Below is a small trained network, with its code and all its weights. Each question gives an input and a target symbol and asks what happens when units are switched off, that is, made to give their printed mean instead of their output.

import numpy as np


def w(rows, s, z=0):
    codes = np.array(rows[::2]) - 128.0
    scale = np.full(codes.shape[1], s)
    scale[-1] = z or s
    return codes * scale


def f(y):
    return y / 2 * (1 + np.tanh(0.7978845608 * (y + 0.044715 * y**3)))


def softmax(a):
    e = np.exp(a - a.max(-1, keepdims=True))
    return e / e.sum(-1, keepdims=True)


def log_softmax(a):
    a = a - a.max(-1, keepdims=True)
    return a - np.log(np.exp(a).sum(-1, keepdims=True))


def net(x, mask):
    ids = ['βδεθμτψω'.index(c) for c in x.split()]
    T = len(ids)
    res = E[ids] + P[:T]
    r = res
    for j in range(2):
        rows = slice(3 * j, 3 * j + 3)
        q, k, v = (r @ M[0][rows].T for M in (Q, K, V))
        z = softmax(np.where(np.tri(T) > 0, q @ k.T / 3**0.5, -1e9)) @ v
        o = O[0][rows]
        res = res + np.where(mask[j], z, o[:, -1]) @ o[:, :-1]
    y = f(res @ A[0][:, :-1].T + A[0][:, -1])
    res = res + np.where(mask[2:10], y, B[0][:, -1]) @ B[0][:, :-1]
    return log_softmax(res[-1] @ U[:, :-1].T + U[:, -1])


Q, K, V, O, A, B = {}, {}, {}, {}, {}, {}
E = w([
[202,152,82,210,175,194],'β',
[83,153,82,11,138,45],'δ',
[66,196,90,240,49,123],'ε',
[72,97,54,128,106,126],'θ',
[208,59,155,70,176,89],'μ',
[121,186,159,85,194,58],'τ',
[115,136,119,232,232,175],'ψ',
[137,84,158,165,97,37],'ω',
],0.013)
P = w([
[136,123,122,171,121,158],'0',
[196,84,117,181,132,126],'1',
[155,88,98,194,147,143],'2',
[150,54,170,199,115,101],'3',
[91,142,114,147,103,155],'4',
[124,107,158,153,101,109],'5',
[117,190,43,115,184,230],'6',
[140,77,147,190,130,148],'7',
[138,134,104,150,158,190],'8',
[105,3,226,217,32,57],'9',
],0.0076)
Q[0] = w([
[143,199,96,86,91,131],'head 0',
[114,87,149,128,119,111],'head 0',
[162,125,163,132,90,72],'head 0',
[124,118,185,159,18,118],'head 1',
[149,254,121,75,135,126],'head 1',
[198,143,144,144,114,167],'head 1',
],0.01)
K[0] = w([
[250,49,198,194,181,152],'head 0',
[146,150,42,113,104,216],'head 0',
[158,196,21,156,192,216],'head 0',
[214,157,50,40,184,160],'head 1',
[255,16,72,154,104,6],'head 1',
[95,74,156,14,89,33],'head 1',
],0.0056)
V[0] = w([
[235,210,151,217,194,70],'head 0',
[110,220,69,78,159,71],'head 0',
[120,224,22,178,134,242],'head 0',
[140,42,1,133,180,185],'head 1',
[245,129,12,110,46,69],'head 1',
[57,117,137,209,57,135],'head 1',
],0.0082)
O[0] = w([
[41,56,189,166,153,161,226],'head 0',
[7,157,102,2,108,119,110],'head 0',
[126,186,133,138,144,198,136],'head 0',
[202,134,32,114,147,165,255],'head 1',
[92,43,152,81,24,202,187],'head 1',
[153,186,144,215,47,105,189],'head 1',
],0.01,0.0034)
A[0] = w([
[154,62,124,110,205,123,223],'neuron 0',
[185,48,99,104,165,145,184],'neuron 1',
[142,79,142,114,102,248,144],'neuron 2',
[42,90,6,167,79,125,103],'neuron 3',
[82,224,111,176,241,151,252],'neuron 4',
[126,86,132,89,38,141,224],'neuron 5',
[193,54,138,86,76,150,178],'neuron 6',
[2,223,97,194,65,131,185],'neuron 7',
],0.0078,0.0039)
B[0] = w([
[61,169,119,98,137,95,236],'neuron 0',
[24,237,92,125,167,74,237],'neuron 1',
[84,141,112,106,132,201,196],'neuron 2',
[167,190,154,114,161,102,244],'neuron 3',
[138,49,79,65,120,103,241],'neuron 4',
[139,238,165,141,27,101,222],'neuron 5',
[98,254,153,185,184,87,222],'neuron 6',
[195,87,188,71,156,126,253],'neuron 7',
],0.0069,0.0054)
U = w([
[80,113,123,162,154,246,121],'β',
[129,106,96,37,75,133,185],'δ',
[229,105,233,118,157,196,199],'ε',
[231,175,69,136,128,131,164],'θ',
[125,173,170,176,220,110,8],'μ',
[107,31,193,73,173,129,162],'τ',
[219,64,105,148,255,100,3],'ψ',
[109,93,138,246,104,68,186],'ω',
],0.0063,0.0018)

Each question gives the input, a string of symbols that net reads in full, and the target symbol t.
The units are the heads (3 rows each of Q, K, V and O) and the neurons (one row each of A and B). Each row of codes is followed by its name. A weight is (code - 128) times the scale printed after its matrix; where a second scale follows, it is the last column's (O, A, B and U).
mask holds one flag per unit, heads first, then neurons. A switched-off unit (its flag False) gives its mean, the last column of its rows in O or B, instead of its output. The means were averaged over made-up inputs and are rounded, as every weight is.
A unit's drop is (log p(t) with every unit on - log p(t) with that unit switched off) / (log p(t) with every unit on - log p(t) with every unit switched off).
The circuit of an input: a set's keep is (log p(t) with only the set's units on - log p(t) with every unit switched off) / (log p(t) with every unit on - log p(t) with every unit switched off). Starting from all 10 units, units are removed one at a time, each time the one whose removal leaves the highest keep (on an exact tie, the one counted first), for as long as the keep stays at least 0.8.
circuit, biggest first: the units of the circuit, biggest drop first
most important unit: the unit with the biggest drop
k most important neurons: the k neurons with the biggest drops, biggest first
which heads matter: for each layer, one digit per head in row order, 1 if its drop is at least 0.15 and else 0, layers parted by /
drop of u: that unit's drop, to one decimal
input τ ω θ μ θ ω θ μ, target θ: circuit, biggest first -> head 0
input ψ ω θ, target ψ: circuit, biggest first -> head 1; neuron 5; neuron 4
input ω ψ μ θ θ, target θ: circuit, biggest first -> head 1; neuron 3
input ω μ μ ω τ ω θ, target ω: circuit, biggest first -> head 0; head 1
input ε θ ε ω ω τ, target ε: circuit, biggest first -> head 1; neuron 1; neuron 7; neuron 0
input τ τ μ ω τ ω μ ω β, target ω: circuit, biggest first -> head 0; head 1
input ψ θ μ, target μ: circuit, biggest first -> neuron 1; neuron 6
input ε ε ω ψ, target ε: circuit, biggest first -> head 1; neuron 7; head 0; neuron 1
input δ ω β τ, target τ: circuit, biggest first -> head 0; head 1
input ω ω θ ε τ ω τ ω, target τ: circuit, biggest first -> head 1; head 0; neuron 6
input τ τ μ μ ψ, target τ: 2 most important neurons -> neuron 4; neuron 6
input δ δ ω ω β ε ε β β β, target β: circuit, biggest first -> head 0; neuron 2; head 1
input β ω μ, target β: 2 most important neurons -> neuron 2; neuron 3
input θ β ψ, target θ: circuit, biggest first -> head 0; head 1
input δ θ τ, target δ: circuit, biggest first -> head 0; neuron 6
input τ θ μ μ ε θ ε ω ε θ, target ε: 2 most important neurons -> neuron 7; neuron 1
input ε ε δ τ θ, target ε: which heads matter -> 01
input μ θ τ ψ, target ψ: which heads matter -> 01
input μ μ δ μ μ μ β τ β δ, target β: most important unit -> head 0
input ψ θ β, target β: most important unit -> neuron 2
input μ β ε θ θ ε θ θ τ μ, target θ: drop of head 0 -> 0.8
input ψ ε ψ δ, target ψ: drop of neuron 1 -> 0.1
input ψ ψ ω ω θ, target ψ: drop of neuron 5 -> 0.2
